Here is a tiny trained network, its code and every weight. The questions are about switching its units off for an input and a target symbol, where a switched-off unit gives its printed mean instead of its output.

import numpy as np


def w(rows, s, z=0):
    codes = np.array(rows[::2]) - 128.0
    scale = np.full(codes.shape[1], s)
    scale[-1] = z or s
    return codes * scale


def f(y):
    return y / 2 * (1 + np.tanh(0.7978845608 * (y + 0.044715 * y**3)))


def softmax(a):
    e = np.exp(a - a.max(-1, keepdims=True))
    return e / e.sum(-1, keepdims=True)


def log_softmax(a):
    a = a - a.max(-1, keepdims=True)
    return a - np.log(np.exp(a).sum(-1, keepdims=True))


def net(x, mask):
    ids = ['αβδεηθλμξστφω'.index(c) for c in x.split()]
    T = len(ids)
    res = E[ids] + P[:T]
    u = 0
    for l in range(2):
        q, k, v = (res @ M[l].T for M in (Q, K, V))
        z = softmax(np.where(np.tri(T) > 0, q @ k.T / 2**0.5, -1e9)) @ v
        res = res + np.where(mask[u], z, O[l][:, -1]) @ O[l][:, :-1]
        u += 1
        y = f(res @ A[l][:, :-1].T + A[l][:, -1])
        res = res + np.where(mask[u : u + 8], y, B[l][:, -1]) @ B[l][:, :-1]
        u += 8
    return log_softmax(res[-1] @ U[:, :-1].T + U[:, -1])


Q, K, V, O, A, B = {}, {}, {}, {}, {}, {}
E = w([
[62,173,159,137,147,96,44,178],'α',
[45,115,211,24,42,156,48,120],'β',
[119,85,161,125,138,46,105,166],'δ',
[204,88,120,145,190,61,94,95],'ε',
[90,72,146,142,165,204,79,213],'η',
[91,133,65,26,198,31,175,95],'θ',
[65,92,58,200,204,67,83,97],'λ',
[77,129,117,143,216,161,141,189],'μ',
[196,119,188,164,251,133,180,73],'ξ',
[67,176,195,161,160,125,30,103],'σ',
[160,183,141,127,205,118,201,165],'τ',
[102,97,163,217,149,126,96,165],'φ',
[230,121,169,115,36,117,86,198],'ω',
],0.015)
P = w([
[251,3,160,30,219,14,181,200],'0',
[117,135,219,33,193,78,124,137],'1',
[127,128,186,74,159,80,149,144],'2',
[146,112,146,111,136,94,180,142],'3',
[205,85,86,136,107,90,185,157],'4',
[188,120,85,132,116,125,161,128],'5',
[188,134,57,139,113,146,138,123],'6',
[180,138,56,145,122,187,138,105],'7',
[166,172,47,135,113,215,106,89],'8',
[210,144,10,170,90,214,149,100],'9',
[167,177,6,154,107,253,108,80],'10',
],0.0067)
Q[0] = w([
[14,129,148,170,5,79,164,105],'L0H0',
[72,54,93,113,182,147,76,135],'L0H0',
],0.019)
K[0] = w([
[55,34,245,145,198,7,91,195],'L0H0',
[76,27,21,142,149,200,149,96],'L0H0',
],0.012)
V[0] = w([
[78,2,98,76,178,139,159,26],'L0H0',
[177,56,197,174,89,166,35,66],'L0H0',
],0.009)
O[0] = w([
[95,50,42,190,30,90,91,52,255],'L0H0',
[130,114,173,115,124,130,1,21,61],'L0H0',
],0.0082,0.0035)
A[0] = w([
[180,182,57,158,91,221,97,125,82],'L0N0',
[161,134,191,140,11,149,125,194,59],'L0N1',
[145,175,76,122,165,50,197,52,2],'L0N2',
[100,217,171,197,117,121,177,117,161],'L0N3',
[54,183,71,107,135,149,50,231,97],'L0N4',
[143,124,189,62,87,222,235,154,136],'L0N5',
[113,88,106,65,64,171,96,254,83],'L0N6',
[103,161,222,152,108,187,91,116,41],'L0N7',
],0.0082,0.0023)
B[0] = w([
[144,178,120,156,147,79,91,170,162],'L0N0',
[144,148,46,20,112,214,142,148,158],'L0N1',
[33,111,110,27,148,253,73,48,254],'L0N2',
[222,101,60,75,173,117,102,181,154],'L0N3',
[179,58,150,156,131,123,185,88,213],'L0N4',
[79,66,101,174,104,100,2,29,221],'L0N5',
[182,158,172,17,142,199,137,67,212],'L0N6',
[140,110,45,164,86,82,162,202,180],'L0N7',
],0.0072,0.0039)
Q[1] = w([
[255,80,40,122,183,155,143,3],'L1H0',
[33,200,144,144,29,149,201,113],'L1H0',
],0.0099)
K[1] = w([
[124,254,78,235,116,227,106,126],'L1H0',
[27,152,153,42,107,44,158,108],'L1H0',
],0.011)
V[1] = w([
[182,80,106,120,171,249,141,69],'L1H0',
[63,89,147,164,124,199,87,208],'L1H0',
],0.014)
O[1] = w([
[65,105,210,94,104,80,198,159,254],'L1H0',
[44,34,116,113,191,255,84,148,126],'L1H0',
],0.0073,0.012)
A[1] = w([
[152,142,168,181,175,105,68,215,4],'L1N0',
[249,175,98,158,126,129,152,60,13],'L1N1',
[98,145,120,153,93,103,119,221,56],'L1N2',
[129,75,93,176,186,88,180,181,211],'L1N3',
[112,145,120,127,63,148,180,152,16],'L1N4',
[120,168,181,238,78,142,200,75,163],'L1N5',
[56,110,113,172,173,41,128,143,33],'L1N6',
[163,188,207,112,172,151,99,149,13],'L1N7',
],0.012,0.002)
B[1] = w([
[168,99,181,89,110,48,134,115,155],'L1N0',
[5,134,148,84,116,114,157,163,146],'L1N1',
[87,85,95,21,169,149,142,118,147],'L1N2',
[116,193,136,150,132,124,95,107,230],'L1N3',
[140,113,120,127,149,115,77,119,153],'L1N4',
[147,127,75,121,104,141,153,110,163],'L1N5',
[159,141,121,150,121,179,124,176,246],'L1N6',
[132,137,58,152,146,106,110,198,154],'L1N7',
],0.016,0.011)
U = w([
[129,107,103,172,183,71,178,136,125],'α',
[137,169,164,91,41,166,92,99,95],'β',
[58,139,133,171,72,67,151,124,100],'δ',
[153,116,118,169,72,122,217,123,252],'ε',
[114,51,159,147,140,169,177,176,112],'η',
[63,117,35,98,168,115,182,106,94],'θ',
[91,103,84,221,60,124,137,158,138],'λ',
[118,253,166,123,154,167,153,105,153],'μ',
[117,130,114,134,86,141,176,149,46],'ξ',
[112,92,121,159,132,82,123,102,144],'σ',
[157,116,100,112,219,135,138,67,179],'τ',
[152,114,167,174,114,112,121,112,160],'φ',
[146,133,101,106,106,145,135,176,27],'ω',
],0.0069,0.0037)

Each question gives the input, a string of symbols that net reads in full, and the target symbol t.
The units are the heads (2 rows each of Q, K, V and O) and the neurons (one row each of A and B). Each row of codes is followed by its name. A weight is (code - 128) times the scale printed after its matrix; where a second scale follows, it is the last column's (O, A, B and U).
mask holds one flag per unit, layer by layer, with each layer's heads first. A switched-off unit (its flag False) gives its mean, the last column of its rows in O or B, instead of its output. The means were averaged over made-up inputs and are rounded, as every weight is.
A unit's drop is (log p(t) with every unit on - log p(t) with that unit switched off) / (log p(t) with every unit on - log p(t) with every unit switched off).
The circuit of an input: a set's keep is (log p(t) with only the set's units on - log p(t) with every unit switched off) / (log p(t) with every unit on - log p(t) with every unit switched off). Starting from the 12 units with the biggest drops (on a tie, the unit counted first), units are removed one at a time, each time the one whose removal leaves the highest keep (on an exact tie, the one counted first), for as long as the keep stays at least 0.8.
circuit, biggest first: the units of the circuit, biggest drop first
most important unit: the unit with the biggest drop
k most important neurons: the k neurons with the biggest drops, biggest first
k most important neurons of layer l: the k neurons of layer l with the biggest drops, biggest first
input ε θ δ β δ β δ θ α θ φ, target θ: 3 most important neurons -> [L1N2, L0N5, L1N5]
input ε θ φ, target ε: 2 most important neurons of layer 0 -> [L0N2, L0N7]
input η λ φ, target η: 2 most important neurons -> [L1N2, L1N6]
input ε τ τ ω, target ω: 4 most important neurons -> [L1N7, L0N1, L0N6, L1N3]
input α φ ξ η β τ λ ε, target μ: circuit, biggest first -> [L0H0, L1N3]
input ξ λ ω η φ ε, target τ: circuit, biggest first -> [L1H0, L0H0]
input δ β φ, target δ: 2 most important neurons of layer 1 -> [L1N1, L1N0]
input λ φ λ σ, target λ: circuit, biggest first -> [L0H0, L0N6, L1N6]
input λ ξ δ, target λ: circuit, biggest first -> [L0H0, L1N6]
input λ α φ, target λ: most important unit -> L0H0
input ε η θ β ξ β ε, target ε: circuit, biggest first -> [L1H0, L1N5]
input θ β σ, target θ: circuit, biggest first -> [L1N2, L0H0, L0N6]
input δ μ δ, target δ: 2 most important neurons -> [L0N2, L1N1]
input ξ φ τ, target τ: 3 most important neurons of layer 0 -> [L0N5, L0N3, L0N2]
input β β λ ξ δ μ τ ξ, target μ: 3 most important neurons -> [L1N3, L0N3, L0N6]
input η η φ σ α, target η: most important unit -> L1H0
input φ β τ η μ σ λ η η ε, target η: 2 most important neurons -> [L1N3, L0N6]
input η ω δ, target η: 2 most important neurons of layer 0 -> [L0N6, L0N4]
input β σ ξ σ ε, target θ: 3 most important neurons -> [L1N1, L0N2, L0N7]
input μ β τ α σ β ε ε, target δ: 2 most important neurons -> [L1N1, L0N2]
